Below are the code and all the weights of a small trained network. Each question names an input and a class and asks about switching units off, where a switched-off unit gives its printed mean instead of its output.

import numpy as np


def w(rows, s, z=0):
    codes = np.array(rows[::2]) - 128.0
    scale = np.full(codes.shape[1], s)
    scale[-1] = z or s
    return codes * scale


def norm(h):
    return h / np.sqrt((h * h).mean(-1, keepdims=True) + 1e-5)


def f(y):
    return y / 2 * (1 + np.tanh(0.7978845608 * (y + 0.044715 * y**3)))


def log_softmax(a):
    a = a - a.max(-1, keepdims=True)
    return a - np.log(np.exp(a).sum(-1, keepdims=True))


def net(x, mask):
    res = np.array(x, float).reshape(1, 2) / 4 @ E
    u = 0
    for l in range(2):
        y = f(norm(res) @ A[l][:, :-1].T + A[l][:, -1])
        res = res + np.where(mask[u : u + 3], y, B[l][:, -1]) @ B[l][:, :-1]
        u += 3
    return log_softmax(norm(res)[-1] @ U[:, :-1].T + U[:, -1])


A, B = {}, {}
E = w([
[164,252,95,188,199,115,131,61,156,101],'x0',
[158,140,153,150,106,38,222,159,151,208],'x1',
],0.004)
A[0] = w([
[117,103,203,48,16,106,153,191,160,210,2],'0.n1',
[63,23,158,68,76,253,71,167,61,114,34],'0.n2',
[164,188,112,173,73,114,180,105,169,114,98],'0.n3',
],0.003,0.0017)
B[0] = w([
[190,104,92,165,79,117,66,14,210,18,196],'0.n1',
[38,198,254,198,157,148,61,240,97,211,252],'0.n2',
[94,94,170,11,180,96,83,188,70,227,153],'0.n3',
],0.0044,0.0037)
A[1] = w([
[125,132,56,54,183,161,72,46,112,87,92],'1.n1',
[173,21,130,140,3,132,161,67,154,122,2],'1.n2',
[206,171,109,96,80,116,186,55,115,83,64],'1.n3',
],0.0049,0.00073)
B[1] = w([
[97,15,113,64,112,152,186,58,213,103,209],'1.n1',
[155,109,40,254,38,117,160,64,139,58,251],'1.n2',
[85,129,201,139,119,164,63,210,110,124,187],'1.n3',
],0.0071,0.0029)
U = w([
[36,138,228,145,116,202,13,241,75,130,188],'0',
[94,63,99,36,185,192,151,1,232,63,163],'1',
[176,68,80,234,12,84,154,80,157,74,173],'2',
[197,212,176,109,206,40,193,157,125,241,206],'3',
[175,122,101,52,107,133,129,166,91,113,17],'4',
[183,118,125,71,116,153,148,160,94,115,25],'5',
[191,107,110,62,125,140,137,161,66,106,2],'6',
],0.009,0.0058)

Each question gives the input, the list of numbers given to net, and the class t.
The units are the neurons (one row each of A and B). Each row of codes is followed by its name. A weight is (code - 128) times the scale printed after its matrix; where a second scale follows, it is the last column's (A, B and U).
mask holds one flag per neuron, layer by layer. A switched-off neuron (its flag False) gives its mean, the last column of its row in B, instead of its output. The means were averaged over made-up inputs and are rounded, as every weight is.
A unit's drop is (log p(t) with every unit on - log p(t) with that unit switched off) / (log p(t) with every unit on - log p(t) with every unit switched off).
The circuit of an input: a set's keep is (log p(t) with only the set's units on - log p(t) with every unit switched off) / (log p(t) with every unit on - log p(t) with every unit switched off). Starting from all 6 units, units are removed one at a time, each time the one whose removal leaves the highest keep (on an exact tie, the one counted first), for as long as the keep stays at least 0.8.
units of the circuit, in order: the units of the circuit, biggest drop first
top k neurons: the k neurons with the biggest drops, biggest first
k most important neurons of layer l: the k neurons of layer l with the biggest drops, biggest first
drop when u is switched off: that unit's drop, to one decimal
input [7,1], class 3: units of the circuit, in order -> (1.n2)
input [7,-1], class 1: units of the circuit, in order -> (0.n2, 1.n1)
input [-7,1], class 2: top 3 neurons -> (0.n1, 1.n2, 0.n3)
input [1,3], class 3: top 2 neurons -> (0.n3, 1.n2)
input [6,1], class 3: top 2 neurons -> (0.n1, 1.n2)
input [-1,0], class 0: top 2 neurons -> (0.n2, 1.n2)
input [5,1], class 3: 2 most important neurons of layer 0 -> (0.n1, 0.n3)
input [4,1], class 3: 2 most important neurons of layer 0 -> (0.n1, 0.n3)
input [3,-1], class 1: drop when 1.n1 is switched off -> 0.3
input [6,-1], class 1: drop when 1.n1 is switched off -> 0.6
input [8,-1], class 1: drop when 0.n1 is switched off -> 0.0
